In the rows, zero is written as 128.
Group and class of each row:
[177 144 142 126 125 124 163 114 127 128 141 130 163 188 116 115 118 136
 143 119 126  98  91 124 146 133] : N/J
[136 147 140 133 123 130 174 124 120 124 143 127 140 170 109 125 131 145
 136 131 118 100 114 123 159 131] : P/L
[165 170 144 126 127 142 199 104 130 114 166 128 155 216  71 114 122 141
 166 105 113  80 106 117 207 118] : P/R
[158 138 131 121 130 133 167 117 138 131 154 131 141 160 113 124 129 108
 143 118 123 126 116 124 166 126] : P/R
[170 144 136 132 122 125 149 117 126 131 135 121 151 160 108 115 119 131
 144 114 130 103 103 123 144 131] : N/J
[150 145 134 134 111 130 135 122 129 116 113 123 134 158 105 124 125 135
 135 117 121 105 114 131 149 114] : U/S
[163 147 136 129 123 127 167 117 126 133 154 132 151 169 105 112 123 117
 148 121 124 105 108 124 168 130] : P/G
[153 147 130 125 130 132 140 117 127 145 127 122 147 179 107 115 100 145
 153 128 121 103 113 117 156 114] : N/H
[154 142 145 131 121 127 166 128 135 147 154 125 161 148 118 115 132 133
 156 118 124 112 126 121 157 138] : N/J
[155 140 125 126 129 117 147 116 123 123 158 131 142 163 124 121 113 117
 129 124 124 120  96 123 142 116] : P/L
[146 162 144 118 126 129 184 120 125 126 153 129 145 188  78 122 122 133
 155 116 123  99 119 119 194 114] : P/G
[166 155 139 128 119 130 182 119 136 141 147 120 143 168  83 133 120 119
 151 112 121 120 104 123 181 125] : U/S
[170 151 134 123 134 145 170  96 123 112 146 131 161 213 108 120 109 125
 149 117 114 107  92 120 165 121] : P/L
[165 141 140 134 113 127 133 126 127 133 129 105 134 127 115 136 143 107
 138 120 132 106 115 122 155 133] : U/X
[149 137 135 129 121 127 165 116 122 123 148 131 135 175 107 124 119 123
 131 117 121 114 119 125 167 126] : P/R
[164 155 114 130 124 129 153 119 130 120 127 121 143 170 100 121 120 135
 152 116 120  91 103 119 168 120] : U/S
[148 128 140 127 128 130 146 122 132 135 145 125 141 140 119 121 126 128
 144 119 129 115 125 126 147 126] : N/H
[163 177 152 117 113 131 188 115 132 107 142 114 145 183  57 113 123 136
 163 105 113  72 133 116 207 115] : U/X
[169 153 146 130 116 126 166 111 131 142 156 127 157 177 107 121 132 131
 151 123 123  98 108 132 159 133] : N/J
[160 133 127 130 121 127 146 120 126 134 139 136 143 157 127 122 127  99
 131 126 125 134 111 127 138 129] : P/G
[166 147 141 130 119 124 151 121 130 130 132 118 137 178  98 123 132 130
 141 119 125 102 119 125 157 125] : U/X
[164 142 140 127 118 128 145 125 136 124 134 129 136 153  98 126 134 122
 137 115 125 100 109 123 154 128] : U/S
[163 147 138 125 120 128 143 119 133 112 120 129 145 184 112 125 127 130
 138 122 125 103  98 117 140 119] : U/Q
[158 138 136 132 129 127 143 109 122 120 140 129 143 166 128 120 122 121
 129 120 126 110  94 132 137 129] : P/R
[178 146 141 126 123 124 154 113 131 132 154 119 154 177 105 113 118 127
 158 120 123 100 111 124 162 131] : N/D
[146 147 134 127 122 122 172 117 122 124 151 131 137 168 111 123 123 127
 134 119 122 105 109 125 160 126] : P/L
[163 151 144 125 124 120 165 119 128 138 149 133 149 160 101 114 130 131
 148 116 118 100 111 122 165 131] : N/D
[176 144 147 133 120 126 150 119 134 131 134 125 134 169 106 125 134 120
 137 126 123  99 104 122 156 130] : U/X
[165 141 145 128 117 129 146 119 136 132 131 127 136 158 104 130 125 128
 143 119 128 100 117 113 163 128] : U/X
[161 156 144 131 125 130 175 115 121 138 154 125 156 165 101 116 118 131
 156 114 122 103 115 125 169 131] : N/J
[180 148 162 127 126 125 167 101 133 138 161 128 164 165 118 115 128 117
 154 112 122  90  99 126 167 136] : N/H
[173 144 147 137 117 127 151 124 135 138 134 131 145 169 106 126 140 126
 144 113 123  95  93 128 164 130] : U/Q
[171 153 148 130 122 129 149 114 135 116 122 116 134 178 101 124 131 127
 146 120 122  93 102 122 163 123] : U/X
[170 144 154 133 120 125 152 124 137 139 137 125 145 151 103 129 136 120
 146 114 126  97 111 126 166 129] : U/X
[160 138 147 131 116 135 139 129 135 128 127 124 135 148 109 127 139 128
 142 128 124 112 122 123 149 156] : U/X
[176 140 158 122 131 133 148 106 137 125 138 125 160 187 129 121 109 128
 155 123 126  99  81 112 144 130] : N/J
[149 119 123 122 130 132 127 114 126 112 127 135 140 188 148 124 122 121
 122 129 121 127  97 126 109 122] : P/L
[145 145 137 126 110 131 150 132 140 129 129 123 129 142  97 124 136 126
 135 121 124 106 118 127 159 128] : U/Q
[169 146 149 126 122 129 165 124 130 135 152 123 148 158 108 119 122 114
 150 124 115 108 118 125 169 133] : N/J
[177 126 153 125 121 136 150 115 132 110 119 128 142 184 102 127 124 128
 142 110 119  86  92 116 151 114] : U/S
[171 124 135 129 116 124 144 129 133 145 130 129 129 122 123 127 142  99
 132 119 130 111 120 135 149 142] : U/X
[152 155 126 122 127 133 158 118 128 120 148 130 142 169 107 125 121 119
 144 119 124 115 114 123 168 119] : P/G
[165 145 145 132 118 130 145 117 134 121 123 133 141 178 110 128 127 132
 134 121 117  99  99 124 147 127] : U/Q
[152 141 115 115 125 141 139  98 118  77 107 126 151 252 129 122  82 160
 130 139 119 100  76 112 116 100] : P/L
[164 143 143 128 128 126 148 112 137 143 136 115 150 177 106 112 118 142
 147 123 124  94 112 123 150 129] : N/J
[151 143 130 121 131 131 154 113 127 116 141 129 149 180 108 122 122 119
 133 122 114 116  96 125 151 121] : P/L
[168 163 146 122 116 123 161 121 136 134 140 125 140 143  92 124 144 122
 155 108 120  98 108 121 179 127] : U/Q
[163 146 130 123 128 134 161 113 120 123 127 124 148 186 114 117 113 124
 139 125 120 107  97 126 152 124] : P/G
[154 150 147 133 120 123 162 130 131 125 138 122 131 161  95 131 139 133
 146 118 119  90 127 127 168 130] : U/X
[176 142 122 124 122 125 158 116 129 135 142 133 150 173 112 119 125 121
 146 123 122 108 102 124 157 130] : N/J

Group, then class:
[149 123 132 121 126 131 130 131 124 126 131 124 136 122 129 130 119 130
 125 145 118 123 137 128 123 126] : M/kanin
[151 122 130 133 133 132 137 134 123 136 132 130 131 115 128 122 112 122
 132 139 115 117 117 134 131 125] : M/tev
[135 121 131 134 134 130 132 131 119 127 130 133 131 115 123 123 113 119
 124 129 132 131 125 135 124 124] : M/kanin
[129 128 130 131 134 122 129 131 130 127 125 122 126 121 126 125 136 127
 129 135 136 135 128 123 126 129] : W/Buzu
[139 133 136 141 139 128 135 122 133 133 122 132 126 122 133 127 144 122
 140 142 137 139 128 129 129 127] : W/Gan
[127 132 134 149 141 127 136 124 130 129 126 123 123 124 124 124 139 126
 138 126 133 136 120 125 131 128] : W/Gan
[128 133 126 158 133 126 139 117 133 120 131 130 116 120 125 118 136 122
 127  98 139 125 102 129 142 133] : W/Gan
[132 121 130 141 131 127 132 128 122 125 133 123 117 123 131 125 117 108
 123 127 123 122 132 135 126 126] : M/kanin
[149 124 139 138 123 143 139 122 126 138 118 124 136 126 126 126 121 126
 142 120 125 127 118 134 128 126] : M/tev
[140 131 131 145 141 128 139 123 134 133 123 128 127 116 126 121 135 127
 134 113 136 140 108 131 133 133] : W/Gan
[141 130 133 119 119 127 129 133 121 130 125 128 129 116 138 128 117 115
 114 141 116 127 127 137 131 128] : M/tev
[145 128 134 135 140 122 132 121 123 125 134 124 117 115 123 119 129 118
 131 157 140 135 139 127 133 130] : W/Gan
[132 136 139 135 133 131 133 129 132 132 130 129 126 108 122 123 132 129
 122 126 133 138 108 122 139 126] : W/Gan
[138 130 127 133 134 138 135 131 127 132 136 132 130 120 115 120 119 134
 123  95 130 136 100 133 131 122] : W/Buzu
[133 129 132 121 122 128 123 140 117 125 129 126 135 112 131 134 119 127
 111 146 113 123 111 127 128 124] : M/kanin
[142 126 133 125 137 124 130 131 129 124 128 130 123 119 121 125 125 125
 129 156 133 136 137 126 124 127] : W/Buzu
[138 125 130 126 135 122 129 127 131 131 129 132 123 120 123 124 125 125
 124 133 125 130 120 123 122 125] : W/Buzu

Group and class of each row:
[142 114 132 140  83 129 116 144 157 100 135 116 146 120 124 117 130 121
 138 120 123 141 132 129 120 132] : lesuz/<51>
[118 129 134 143 130 119 129 144 115 114 151 127 129 116 135 127 130 130
 133 123 127 124 123 125 136 119] : sile/<82>
[136 123 123 109 142 132 125 128 131 134  81 142 100 136 125 129 121 138
 131 129 129 112 142 126 114 126] : Nak/<81>
[127 116 132 128 103 133 119 136 146 114 121 119 143 115 126 124 132 127
 134 122 125 129 136 131 113 132] : lesuz/<51>
[167 134 129 126 141 110 122 123 135 131 132 118 147  78 144 138 126 118
 121 122 126 146 118 126 131 112] : Nak/<73>
[110 137 128 135 149 126 127 104 110 145 141 137 142 128 134 134 126 137
 117 132 133 120 113 120 132 118] : sile/<71>
[137 137 129 132 139 125 122 102 139 130 134 136 144 119 133 135 126 135
 121 134 131 143 116 121 122 123] : Nak/<50>
[113 132 136 149 125 116 127 136 129 104 188 118 152 112 137 129 134 123
 132 119 123 138 106 125 136 121] : sile/<82>
[131 121 131 136 113 126 119 113 142 121 127 128 160 109 136 117 128 127
 123 125 127 137 120 122 128 126] : lesuz/<64>
[164 117 125 127 119 123 124 143 150 130 129 120 107 132 122 122 128 119
 136 126 128 125 142 131 129 126] : Nak/<50>
[131 131 135 126 132 120 124 127 110 153 115 122 157  80 148 139 126 128
 117 125 131 130 115 118 135 111] : lesuz/<53>
[136 130 140 129 122 123 129 112 121 125 173 141 137 128 130 131 129 123
 132 122 128 123 121 132 137 132] : Semut/<78>
[144 123 137 136 109 122 124 127 131 139 183 134 146 128 137 130 132 112
 126 123 126 128 117 129 146 129] : Semut/<69>
[ 90 135 119 134 127 143 124  76 139 109 114 140 160 142 114 126 126 145
 119 135 134 139 113 123 115 136] : lesuz/<53>
[128 135 122 138 120 134 123  96 172  86 150 131 125 149 107 122 124 136
 144 127 131 142 131 140 108 139] : Nak/<81>
[177 120 135 114 126 113 124 134 125 156 131 122 127  90 136 140 124 117
 126 122 120 116 121 131 137 116] : Nak/<81>
[162 131 128 124 153 115 126 114 123 158 126 127 130 100 143 140 125 132
 119 128 128 125 114 122 135 113] : Nak/<81>
[147 130 126 130 132 123 125 131 141 116 145 126 126 119 129 123 127 124
 135 120 128 131 129 132 123 122] : Nak/<73>
[135 131 135 132 125 125 129 109 131 122 175 138 138 133 130 129 128 131
 130 131 128 133 113 128 141 127] : Semut/<78>
[158 125 132 131 122 118 122 140 143 128 147 117 138 112 135 137 129 120
 131 123 124 128 124 130 127 126] : Nak/<50>
[ 99 132 121 100 175 138 126 129  87 179  71 148  88 154 133 129 123 143
 118 131 143  74 148 118 120 111] : sile/<82>
[123 138 135 118 146 126 126 100 101 180 137 147 141 113 146 141 130 130
 114 130 129 111 112 122 138 117] : Semut/<69>
[129 137 132 136 129 123 124 108 124 154 162 143 156 115 138 136 131 117
 118 128 127 134 115 127 137 127] : Semut/<74>
[162 132 132 128 120 117 123 129 144 132 164 121 136 101 132 129 132 113
 132 117 122 139 122 135 125 116] : Nak/<81>
[120 137 134 129 135 125 125  93 132 128 185 143 143 136 124 134 130 121
 129 128 130 140 114 123 127 132] : Semut/<78>
[130 134 126 124 145 125 128 110 129 138 138 130 130 114 134 136 127 122
 116 125 124 134 118 126 128 117] : Nak/<73>
[118 116 129 127 127 125 124 120 126 133 104 124 147 104 140 127 128 118
 120 124 128 125 127 118 127 119] : lesuz/<64>
[130 125 131 129 122 129 122 118 131 141  97 130 141  98 134 126 128 135
 124 125 129 130 125 124 122 120] : lesuz/<51>
[140 135 121 118 145 124 128 121 142 123 132 130 131 125 138 122 127 127
 126 125 130 136 126 130 118 123] : Nak/<73>
[125 125 130 139 113 128 123 111 140 111 124 129 159 106 124 128 130 136
 129 124 126 130 117 126 123 125] : lesuz/<64>
[125 130 132 128 129 119 128 137 115 112 140 126 132 122 131 125 129 135
 133 125 131 114 127 125 132 124] : sile/<71>
[123 149 124 129 171 125 125  84 115 163 117 135 154  94 143 143 125 135
 107 130 134 131 102 118 124 104] : Nak/<81>
[116 121 127 130 116 132 120 107 139 113 105 130 148 124 130 124 126 131
 127 131 132 135 128 123 121 129] : lesuz/<64>
[114 130 134 127 133 128 113 133 109 132 112 135 126 119 132 121 129 141
 125 129 134 101 127 120 130 114] : sile/<82>
[128 124 128 134 112 131 122 135 136 121 112 122 152 113 133 126 130 122
 120 125 126 133 128 125 125 125] : lesuz/<53>
[162 113 131 116 124 117 123 142 140 130 133 118 118 114 133 129 128 120
 138 123 129 130 136 132 127 127] : Nak/<50>
[122 127 130 120 142 128 127 125 117 137 147 143 112 148 128 132 124 131
 131 132 137 109 130 128 125 129] : Semut/<74>
[146 127 127 136 130 120 122 133 140 137 133 117 147 104 141 130 130 124
 126 126 128 135 120 127 126 119] : Nak/<50>
[110 125 126 129 135 125 127 153 112 126 137 136 102 151 128 120 130 129
 137 122 130  99 142 124 130 121] : sile/<82>
[116 135 134 134 124 128 128 105 136 119 182 143 147 140 128 127 132 121
 128 128 129 135 114 130 121 137] : Semut/<69>
[111 131 130 139 133 125 128 118 119 122 157 124 131 134 129 129 128 132
 126 126 129 122 113 121 136 124] : sile/<71>

Group, then class:
[129 131 133 131 136 122 128 127 123 128 125 131 126 129 127 123 131 133
 154 124 122 130 135 125 128 136] : (30)/bol
[126 132 129 122 129 137 144 147 134 115 135 114 124 129 126 134 128 121
 112 136 126 126 124 138 134 129] : (29)/kan
[127 143 128 137 157 138 128 146 138 112 136 109 106 126 116 132 126 118
 121 143 125 124 133 135 138 131] : (21)/Nuv
[129 151 122 148 133 141 126 127 130 119 132 126 128 125 113 132 122 124
 127 132 123 126 115 152 123 146] : (30)/tifa
[130 141 127 140 125 129 127 119 127 129 123 147 137 128 123 132 125 128
 128 117 131 130 114 133 125 127] : (23)/Laf
[130 148 114 111 129 137 126 135 136 130 137 110 119 122 118 146 122 116
 121 151 120 124 120 146 127 127] : (29)/nus
[124 141 123 107 136 119 130 137 134 120 134 117 120 129 125 130 129 118
 130 135 133 127 124 122 130 131] : (29)/kan
[126 131 122 142 118 130 127 134 136 136 128 119 122 120 123 136 123 122
 111 143 121 121 132 129 125 122] : (29)/nus
[126 114 129 125 124 123 126 140 132 119 129 124 116 129 132 126 131 133
 122 134 123 127 134 120 131 126] : (29)/Sefa
[135 137 129 115 122 134 128 123 134 130 131 126 133 130 129 137 133 117
 123 134 133 130 119 136 122 124] : (23)/gib
[127 138 129 121 117 137 128 127 131 132 127 126 135 128 129 129 125 121
 119 132 128 127 121 140 124 124] : (23)/gib
[130 148 119 127 135 119 129 117 136 126 128 131 126 126 123 130 125 125
 129 136 138 129 129 126 127 124] : (23)/Laf
[136 167 127 131 132 136 129 123 140 120 130 121 120 128 118 145 123 112
 119 143 135 126 117 153 113 127] : (23)/nizub
[123 119 123 138 116 143 122 137 132 138 128 122 132 128 123 132 123 128
 107 134 118 123 117 139 128 127] : (29)/kan
[129 112 116 123 114 120 127 122 123 133 125 139 130 132 136 121 132 138
 127 120 134 126 139  99 129 125] : (29)/kan
[130 142 129 116 142 109 130 140 140 117 137 108 105 121 120 134 127 118
 131 145 130 125 142 120 131 129] : (21)/fatam
[127 140 127 146 129 142 131 121 124 126 123 140 139 131 124 126 119 129
 127 123 125 132 110 151 127 137] : (30)/tifa
[128 129 132 137 133 124 127 131 136 129 133 113 117 118 125 138 131 119
 128 139 125 126 142 125 130 125] : (29)/nus
[134 158 129 133 145 127 129 126 130 119 129 131 123 126 112 134 122 122
 131 124 133 131 124 139 124 128] : (30)/bol
[123 130 128 132 134 137 128 147 135 118 131 121 120 128 121 128 126 121
 116 136 123 128 124 134 138 131] : (21)/Nuv
[134 141 131 133 119 134 129 114 125 131 126 134 135 127 126 133 114 127
 141 125 136 136 122 138 117 135] : (30)/voso
[126 133 129 123 134 124 128 144 140 121 137 118 113 131 121 133 125 118
 116 140 123 125 133 126 132 126] : (29)/Sefa
[124 132 132 137 137 123 128 140 129 131 129 120 116 129 126 124 126 131
 128 122 119 129 134 118 135 131] : (21)/risez
[131 133 133 123 140 116 126 132 136 124 134 115 110 121 128 131 127 122
 132 132 119 126 147 115 132 128] : (29)/nus

Group, then class:
[133 129 132 138 133 124 126 132 133 132 132 130 119 125 127 123 124 128
 133 135 126 137 130 121 133 127] : F/[52]
[123 128 134 126 126 129 107 107 121 128 123 128 122 126 130 122 128 126
 130 130 134 120 138 125 129 134] : C/[54]
[138 131 133 132 133 125 136 117 126 133 136 129 116 123 126 120 125 128
 121 134 136 148 121 123 114 128] : F/[43]
[138 128 129 132 135 127 138 118 127 129 130 134 128 129 127 125 128 134
 117 129 127 140 111 127 115 128] : Y/[40]
[135 128 130 130 135 125 141 114 127 128 129 127 129 126 128 125 123 126
 116 130 130 136 121 128 120 129] : Y/[39]
[135 129 125 129 133 125 132 146 132 133 131 131 126 130 127 131 126 130
 127 126 125 145 111 131 121 117] : K/[37]
[138 130 125 129 129 126 121 144 132 133 131 131 131 132 128 128 124 130
 119 122 128 143 104 130 120 123] : K/[37]
[134 132 132 141 136 126 133 132 130 137 130 126 119 127 125 123 128 128
 125 136 126 137 124 124 130 128] : F/[52]
[136 130 131 136 134 124 152 125 130 130 132 131 124 125 126 119 124 124
 129 132 132 136 124 127 120 127] : F/[52]
[134 133 134 136 132 124 118 128 129 130 132 126 122 124 124 122 124 128
 136 133 126 142 127 127 132 128] : F/[43]
[135 131 125 127 131 127 124 147 131 132 131 128 130 129 122 130 125 129
 125 124 121 147 106 128 122 119] : K/[37]
